Rows are numbered. After the first three, each row is followed by the numbers of the two nearest rows among all rows above it, by straight-line distance, nearest first.
1: 131, -75, -3, 327, 26, -29, -11, -85, -107, -109, 224, 1, -203, -91, -345, 197, 175, 149, 170, -12, 152, 71, 15, -63, 223, 202, -282, 115, 166, -41, -93, 251, 87, -191, -47, -237, -44, 73, -74, 75, 3, 86, -174, -230, 12
2: -177, -7, -487, -90, -2, -19, 247, 15, 368, 69, -62, 78, 51, 58, 754, -39, -357, -127, -153, 410, 95, -276, 173, 128, 97, -164, 38, -269, -154, -82, -267, 69, -69, 383, -431, 154, 142, -648, -67, -46, 62, -131, -271, -126, 443
3: 175, 73, 156, -237, -154, -42, -100, -134, -355, 7, -182, 159, 158, -95, -38, 85, -196, 316, 19, -206, -103, -124, -186, 30, -39, 260, 201, -85, 116, 76, 39, -310, 81, -143, 259, 395, 131, 125, -164, -13, -218, -192, 139, 280, -229
4: 295, 39, -140, -219, 12, 10, 13, -176, -317, -6, -157, -113, -35, -132, 640, -39, 132, -167, 20, 64, 171, -37, -31, -337, -184, -23, -142, 143, 8, 25, -40, -337, -19, -245, -25, -113, 164, 107, -128, 116, 52, -23, -451, -260, 337	1 3
5: 30, -16, -422, -114, 21, -35, -5, -13, -139, -27, -58, -238, -4, -129, 432, -98, 221, -318, 7, -79, 276, 47, 70, -187, -84, -19, -32, 226, 146, 112, 55, 188, -114, -209, 198, -52, -50, 33, 26, -2, -176, 72, -310, -582, 177	4 1
6: -208, 43, -149, -175, 94, -122, 2, -13, 344, -106, -21, 23, 1, 148, 70, -49, -213, 141, 48, -53, -138, -53, -5, 228, 25, -130, 292, -134, -6, -24, 126, 220, 18, 304, 0, 120, 79, -180, 100, -17, -94, -86, 286, 159, -112	3 2
7: -90, 174, 140, -259, 15, -72, -190, -94, -136, 38, -215, -27, 69, 95, 58, -240, -244, 248, -186, -204, -284, 58, 21, 108, -24, -190, -8, -31, 105, -151, 183, -303, -5, 68, 497, 198, 44, 101, -59, 70, -97, -134, 49, 255, -65	3 6
8: 115, 319, -277, -75, -36, -1, 56, -139, -223, 217, 45, -312, -68, -16, 695, 59, 119, -44, -117, 236, 209, -86, 196, -192, -11, -181, -564, 174, -181, -50, -2, -120, -495, 154, 154, -258, 49, -184, -291, 22, 53, -62, -559, -155, 592	4 5
9: -175, -167, -19, 316, 19, 123, 36, 70, 297, -37, 146, -11, -9, 91, -343, 22, -119, 120, 72, 9, -213, 194, 52, 196, 254, 64, 120, -134, -77, 28, -75, 295, 156, 129, -286, 45, -3, -156, 60, -99, 156, -90, 262, -74, -358	6 1
10: 68, 254, 142, -225, -7, -54, -107, 7, -394, 102, -235, -65, 220, -38, 177, -169, 85, -95, -129, -15, -100, 126, 162, -95, -146, -77, 133, 250, -18, 33, 170, -292, -223, -119, 380, 34, -7, 385, -32, -96, -170, 89, 40, -98, -160	7 3
11: -20, 216, -83, -28, 93, 193, -46, -179, -8, 234, 38, -118, 107, 97, -32, -27, -100, -99, -337, 19, -413, 217, -29, 78, -31, -168, 233, 53, -3, 16, 123, -260, -48, 122, 305, 191, 34, -130, 5, 141, -49, -196, 316, 272, -252	7 6
12: -192, -63, -282, -127, -93, -231, 144, -18, 415, 7, 51, 1, -28, 102, 204, -46, -180, 238, 47, 52, 157, -306, 161, 61, 153, -52, -62, -156, -22, -83, -22, 545, -49, 147, -219, 96, -33, -479, -69, -33, -37, -84, -9, -115, 247	6 2
13: -98, 84, -46, 310, 103, -137, 57, 194, 263, -29, 227, -50, 53, 85, -385, 66, 37, -49, 39, -273, 55, 109, -78, 173, 20, 31, 247, -86, -12, -1, 17, 406, 52, 162, -30, -148, -157, -106, 163, 116, -93, -31, 425, 153, -144	9 6
14: 23, 83, -53, -244, 56, -95, -84, -83, -210, -17, -189, -83, -58, 65, 450, -41, 111, -51, -16, 144, 72, 42, 153, -123, -29, -127, -343, 199, -121, -17, 122, 14, -180, -77, -75, -298, -25, 91, -67, -87, 79, 64, -295, -274, 308	4 5
15: 0, 139, -103, -85, -79, -156, -40, -218, -29, -63, -148, -67, -168, -22, 162, -120, 126, 78, -197, -71, -36, 168, 200, -66, 5, -57, -446, 515, 131, -36, -28, 18, -213, -176, 412, -11, -20, -35, -24, 257, -106, 89, -288, -123, 173	14 5
16: -111, 38, -287, 126, 138, 1, 274, 247, 446, -63, -13, -163, 201, 11, 224, -215, 116, -409, -137, -105, 187, -207, -68, 20, -169, -131, 470, -232, 11, 163, -26, 422, 326, 199, 162, 262, -28, -431, 186, 117, -65, 23, 251, -210, 123	6 13
17: -182, -22, -362, -146, -184, -164, 57, 23, 326, -25, 16, 56, -19, -37, 324, 48, -220, 68, 187, 126, 27, -232, 64, 100, 69, 13, 53, -358, -56, -128, -144, 227, 99, 141, -491, 146, 171, -409, 107, -80, -73, -114, -8, -16, 212	12 2
18: -15, 74, -14, -307, -70, 37, -367, -248, -504, 121, -108, 11, 138, 14, 432, 8, -279, 155, -142, -183, -144, 171, 1, 188, 67, -151, -34, -32, -178, -46, 44, -399, -332, 88, 248, 160, 112, 284, -128, -155, 167, -126, 197, 75, -205	7 10
19: 149, 63, -69, 172, 74, -32, 175, -45, 105, -95, -78, -273, -127, 44, 87, -61, 283, -159, -160, -21, 218, 99, 92, -46, 16, 6, -5, 307, 172, 163, 66, 398, -139, -199, 183, -95, -100, -20, 29, 190, -92, 249, -320, -469, 215	5 15
20: 242, 11, -152, -132, -1, 162, -354, 0, -401, 2, 53, -15, 88, -97, -194, 137, -261, 31, 41, -391, -32, -34, -177, -36, 222, 304, 631, -40, 182, 99, 118, -125, 160, -74, 216, 638, 261, 187, -93, 87, -170, -72, 361, 224, -623	3 11
21: 26, 13, -56, -37, 12, 71, -79, -20, -81, 3, 49, 162, 13, 129, -33, 299, -287, 302, 100, -184, -96, -212, -40, 86, 250, 90, 265, -301, -119, -169, 94, -130, 74, 159, -99, 265, 130, -37, -10, -71, -97, -165, 306, 301, -297	6 3
22: 83, 42, 77, -208, -123, -66, 7, -137, -213, -53, -231, 119, -56, 8, 439, 43, 82, 45, 238, -199, 8, 42, 65, -80, -172, 74, -217, 164, -10, 3, 22, -120, -62, -348, 80, -145, 154, 146, -71, -34, -120, 37, -334, -251, 191	14 4
23: -289, -115, -116, 52, -4, -128, 100, -31, 335, 59, -101, -74, 143, 84, -114, -97, -232, 64, 1, -78, -154, 91, 139, 228, 157, -143, 218, -92, 149, -24, 8, 573, -14, 27, -136, 143, -109, -106, 77, 99, -21, 21, 117, -123, -224	6 9
24: -102, 187, -582, -134, 78, 166, -266, -233, -389, 219, 65, -393, 211, 181, 27, 111, -337, 54, -314, -323, -325, 296, 80, 41, 261, -151, 400, 247, -18, -174, 121, -51, -300, 447, 538, 288, 327, -8, -207, 313, -14, -298, 238, 94, -385	11 18
25: -46, 26, -224, 48, 41, -232, 131, -41, 275, -57, -122, 51, -158, -34, 173, -77, 15, 151, 50, -20, -43, 40, 96, 46, 233, -113, -277, 138, 192, -117, 4, 589, -28, -21, -188, -266, -11, -268, -111, 69, -79, -16, -325, -279, 402	12 19
26: -57, -142, -58, 219, 115, -31, -17, 98, 133, -2, 61, 183, -90, 83, -252, 150, -253, 206, 50, 214, -267, -55, -160, 94, 128, 46, 275, -285, -30, 13, 6, -117, 175, 124, -267, -37, 33, -141, -11, -81, 122, -255, 417, -62, -263	9 21
27: 200, 17, 5, -132, -118, 90, -241, 21, -350, -22, -115, 42, 142, -130, -108, 31, -136, 66, -19, -334, -219, 32, -175, 12, -39, 511, 370, -210, 175, 55, 84, -322, 187, -234, 308, 674, 132, 213, -114, 238, -209, -82, 185, 101, -520	20 3
28: 2, 164, 188, -156, 17, 199, -240, -160, -188, 34, -34, 109, -88, 6, -248, 19, -177, 182, -55, -81, -303, -2, -70, 84, 74, 147, 159, -101, 80, -8, -21, -564, -25, -75, 161, 386, 51, 184, -75, 1, -71, -237, 104, 204, -488	3 27
29: 110, 72, -377, 105, 14, -69, 434, 152, 412, 51, -32, -216, 256, 36, 345, -205, 94, -273, -26, -212, 337, -257, -56, 0, -102, -29, 387, -75, 207, -4, 56, 526, 284, 28, 4, 191, -4, -482, 79, 118, -256, 96, 132, -272, 164	16 12
30: -28, 194, -251, -97, 102, 55, 93, 35, 168, 139, 15, 47, 258, 68, 541, 35, -215, -33, -171, -91, 151, -96, -40, 72, 62, -95, 501, -249, -122, -13, 119, 158, -86, 261, 174, 153, 117, -398, -102, -11, -34, -61, 278, 126, -37	6 16
31: -24, 27, -402, 68, -1, 127, 141, 105, 47, -17, 89, -102, 284, 120, 30, 197, -126, 28, 95, -272, 86, -2, -77, -8, 127, -10, 468, -196, -15, 54, 185, 419, 224, 269, -138, 175, 195, -249, -233, 260, -67, -88, 347, 39, -41	30 6
32: -142, 127, -253, -331, 19, -43, 76, -6, 112, 28, 4, 88, 97, 112, 337, -74, -286, 43, -201, -114, 68, -108, -103, -15, 34, -16, 85, -293, 53, 169, 129, 50, 55, 79, 277, 423, 146, -436, -116, 5, -264, -125, 175, 197, 110	30 6
33: 135, -120, -306, 91, 26, -129, 143, 85, 145, 116, 154, -120, 182, 46, 240, 218, 50, 17, 131, 76, 416, -115, -63, -105, 28, 78, 9, -206, 25, 26, 95, 550, 115, 131, -367, -192, 61, -181, -8, 102, -66, 49, 53, -160, 360	12 17
34: -9, -211, -67, 226, 44, -28, 141, 143, 224, -19, 155, -77, -156, -184, -229, 54, 153, -99, 111, 129, 30, 134, -13, -26, 8, -14, 43, 58, -34, 62, -49, 306, 136, 150, -445, -231, 89, 12, 61, 1, 155, 88, 34, -309, 6	9 1
35: 177, 104, -64, -97, -18, 270, -236, -65, -140, 53, 61, -181, 204, -25, -183, 72, -184, -111, -193, -97, -227, -1, -138, 69, 183, 339, 317, -21, 102, -12, -70, -322, 15, 47, 317, 427, 59, 45, 17, 247, -110, -198, 205, 426, -464	28 27
36: -165, -159, -59, 125, 184, 72, -26, -68, 242, 79, 203, 33, -188, 144, -70, 43, -73, -86, 102, 398, -285, 93, 140, 185, 215, -304, -113, 64, -96, -68, -293, 465, -119, 313, -471, -333, -62, -334, -68, -29, 288, -68, -137, -11, 123	34 9
37: -161, 40, -115, -43, 138, -169, 84, 23, 189, 31, 25, 76, 84, 107, -55, 3, -248, 171, -4, -221, -178, 112, -64, 264, 112, -183, 21, -28, 113, -104, 137, 224, -60, 311, 86, 148, 24, -76, -37, 2, -27, 20, 362, 426, -164	6 23
38: 117, 167, 329, 21, 80, 216, -51, 95, 2, -46, 97, 69, 120, -46, -530, 118, -43, 16, -104, -134, -154, -111, -278, -66, -117, 110, 236, -225, -63, 133, 32, -378, 214, -142, 185, 356, 77, 87, 54, 99, -6, 137, 284, 455, -446	28 35
39: 256, 86, 207, -4, -151, 171, -254, -128, -403, 26, 135, -43, 14, -69, -33, 228, 171, -12, -109, -36, -67, 97, -48, -180, 59, 121, -45, 192, 17, 102, 58, -475, -7, -103, 178, 5, 226, 347, -155, 127, 145, -16, -10, 35, -131	10 28
40: 265, 55, -34, -182, -9, -35, -4, -138, -179, -88, -99, -3, -64, -26, 158, 106, 259, 23, 75, -192, 226, -209, -22, -240, 60, 218, -227, 154, 101, 56, 96, -9, -175, -309, 305, 21, -39, 103, -97, 65, -327, 131, -236, -117, 169	22 15
41: 16, -27, -185, 168, -18, -152, 203, 138, 59, -145, 93, 30, 97, -19, -32, 248, 98, 179, 378, -282, 347, -113, -27, 74, 175, 136, 117, -165, 180, 146, 6, 737, 179, -59, -414, 69, 49, -82, -7, 81, -109, -68, -42, -153, 39	33 31
42: -97, -181, -112, 68, 37, -1, -165, 40, 28, 27, 265, -82, -51, -38, -250, 247, -340, 98, 75, 191, -281, -89, -34, 298, 440, 99, 147, -113, -152, -127, -72, 203, -20, 403, -434, -27, 57, -45, -92, 7, 187, -106, 187, -17, -218	9 26
43: -25, 22, -239, 25, 77, -204, 211, 273, 322, 15, 130, -27, 106, 182, 47, -24, -23, 103, -1, -126, 328, -126, 15, 159, 148, -111, 30, -287, 70, -32, 56, 737, -43, 141, -157, -115, 12, -406, 91, 77, -88, 71, 149, 111, 165	12 33
44: 215, -44, -108, 76, 56, -76, 81, -126, -277, 159, -115, -179, -95, -134, 155, 13, 276, -311, 53, 159, 17, 24, 17, -126, -47, 79, -139, 222, -40, 66, -230, -185, -99, -195, 51, -116, 21, 85, 24, 138, 136, -81, -362, -363, 206	4 14
45: 176, -31, -392, 73, 4, -30, 268, 148, 276, 65, -152, -64, 145, -97, 492, -1, 50, -185, 64, -74, 236, -132, -72, -75, 79, 42, 259, -279, 56, 22, -167, 425, 214, -70, -337, 175, 123, -334, -19, -52, 5, 40, -22, -527, 185	29 33
46: 263, 244, -32, -181, 59, -18, -257, -36, -497, -128, 7, -37, 134, 90, 105, 185, -153, 284, 5, -321, 42, 132, -40, -204, 26, -9, -46, 90, -83, -94, 99, -391, -191, -20, 307, 107, 132, 232, -203, -20, -60, -86, 116, 270, -210	18 39
47: 49, -211, -48, 134, -98, -51, 77, -66, 91, -33, 32, -13, -170, 0, -78, 92, 94, 6, -44, 215, -40, 34, 27, 42, 180, 192, -296, 134, 174, 57, -337, 176, 154, -151, -378, -193, -57, -37, -19, 53, 95, -114, -198, -475, 242	1 34
48: -183, -4, -123, 19, 93, -121, 296, 122, 385, 54, 92, -42, 115, 242, 171, 140, -264, 178, 1, -86, 211, -132, 64, 179, 18, -31, 66, -345, 24, -43, 17, 243, 87, 161, -33, 201, 18, -365, 62, 25, -143, 34, 336, 261, 201	43 6
49: -97, -157, 66, 4, 77, 104, -209, -91, 31, 180, 185, 23, 152, -18, -121, -98, -87, -214, -190, 110, -293, 95, -47, 11, -31, -16, 427, -200, -66, -36, -93, -307, 34, 193, -58, 174, 139, 33, -36, -37, 144, -133, 231, 71, -331	11 26
50: -27, -146, -239, 225, 25, -37, 107, 156, 247, -141, 301, 115, 60, 10, -116, 159, -92, 96, 196, -177, 177, -69, -117, 23, 209, 223, 76, -335, 7, -23, 35, 318, 230, 129, -222, 116, 154, -270, -54, 64, -167, -95, 260, 65, -165	31 41
51: -226, -139, 142, 240, 27, 41, 220, 105, 426, -20, 52, 138, -133, 25, -130, -164, 115, -74, 86, 200, -203, 24, 183, 84, -9, -111, -212, 71, 60, -68, -53, 612, 196, 76, -401, -234, -166, -299, 127, -7, 81, -2, 41, -170, 226	34 36
52: 213, 106, -13, 15, -185, 89, 15, -23, -378, 97, 94, -189, -223, -44, -107, 119, 236, -68, -74, 215, -35, 82, 105, -161, 16, 15, -378, 328, -58, 94, -87, -173, -255, -44, 143, -238, -27, 49, -99, 174, 72, -46, -322, -57, 186	44 15
53: 214, -106, 5, 142, -56, 31, -73, -86, -119, -4, 26, -325, -59, -23, -21, 70, 343, -254, 6, 79, 42, 54, 30, -116, -17, 60, -126, 352, 131, 9, -158, 131, 88, -299, -63, -194, 32, 110, 80, 130, 59, 32, -243, -442, -2	44 19
54: -137, -10, 60, -160, -45, -47, -234, -86, -181, 237, -246, 12, 110, -73, 18, -101, -214, 140, -106, -102, -313, 115, 79, 27, 90, -224, 328, 130, -71, -59, 183, -301, -156, 127, 248, 118, 66, 336, -64, -73, 85, -74, 233, 89, -394	7 18
55: -78, 23, -150, -217, -56, 132, -200, -191, -73, 69, -59, 150, 122, -4, 166, -4, -363, 168, 2, 117, -230, -168, 51, 35, 104, 72, 179, -322, -152, 24, -155, -464, 98, 116, -36, 233, 117, 77, 65, -132, 86, -267, 200, 125, -110	21 49
56: -250, -155, -51, 121, -26, -138, -16, 9, 225, 48, 25, -48, -40, 36, -87, -81, 34, -23, -45, 13, -263, 134, 48, 253, 27, -258, 175, 130, -67, -1, -76, 601, 109, 181, -285, -189, -163, -106, 97, -63, 107, -75, 82, -287, -40	23 51
57: -53, -157, -132, 209, -36, -39, 184, 38, 242, 2, 88, -295, 39, -12, 11, -180, 142, -304, -123, -43, -12, 151, 91, -70, 12, -87, 115, 227, 39, -7, -12, 633, -6, 98, -125, -236, -102, -97, 105, 22, -51, 64, -109, -456, 140	56 19
58: 177, 15, 195, -12, -197, 181, -460, -227, -596, 47, 13, -142, -207, -154, -213, 114, 146, 36, 10, -22, -332, 120, 85, -54, 292, -27, -210, 281, 11, -128, 50, -376, -171, -88, -17, -240, 154, 609, -104, -33, 209, -169, -198, -93, -285	39 52
59: 61, 128, 206, -90, 13, 136, 84, -32, -80, 47, -105, 4, 101, 80, -71, -128, 159, -34, -74, -183, -1, 128, -172, -4, -280, -161, -185, 41, 155, -27, 75, -292, -69, -71, 556, 14, -39, 125, 71, 3, -134, 197, 47, 439, 100	7 10
60: 15, -155, -59, 148, -89, -124, -287, -188, -481, 32, 289, 70, -131, -121, -329, 378, 53, 348, 359, -191, 66, 143, -62, -208, 413, 77, -516, 205, -12, 2, -40, 334, -130, -76, -322, -339, 179, 421, -78, -42, 205, 108, -346, -33, -42	1 58
61: -212, 202, -238, -115, 89, 71, -58, -28, -68, 218, -275, -47, 167, -17, 253, -43, -156, -314, -210, -128, -138, 58, 158, 163, -78, -222, 439, -190, -82, -41, 107, -158, -54, 120, 276, 162, 22, 2, -11, -61, 35, -169, 262, 161, -56	11 30
62: 199, -40, 70, -178, -17, -17, -145, -179, -523, -4, -14, -32, -129, -10, 214, 175, 246, 122, 110, -91, 104, 41, -245, -186, 103, 275, -389, 143, 79, 23, 64, -350, -164, -291, 267, 22, 114, 192, -71, 115, -63, 34, -309, 63, -41	40 39
63: -44, 87, 144, -24, -99, 175, -112, -209, -3, 168, -85, 38, -91, -32, -54, -73, -170, -65, -100, 351, -390, 46, 69, 46, -111, -132, 213, -169, -72, 57, -71, -655, -11, 12, 34, 142, -188, 162, -8, 77, 156, -116, 20, 206, -264	49 28
64: 4, -199, -138, 183, 82, 114, 103, 43, 101, 148, 28, -160, -143, 39, -236, -56, -46, -227, 108, 20, -190, 139, 69, 112, 243, 76, 532, 31, 73, 20, -52, 224, 122, 105, -243, 42, 104, -28, 162, 121, 61, -173, 229, -348, -188	9 34
65: -105, -89, -59, 101, 101, 6, 107, 41, 47, 166, -92, -167, -79, -145, -300, 12, 276, -60, 5, 69, -142, 205, 97, -8, 44, -109, 25, 316, 58, 27, -10, 317, 43, -27, -111, -393, -48, 159, -12, 14, 20, 82, -11, -452, -92	34 57
66: 317, -61, -114, 111, -80, -151, 31, 27, -119, -195, -186, -39, -6, -170, 105, -29, 299, 97, 63, -265, 215, -158, -9, -247, 37, 393, -181, 298, 241, 95, -148, 231, 160, -334, 9, 128, 34, -14, 68, 189, -260, 110, -348, -515, 13	40 53
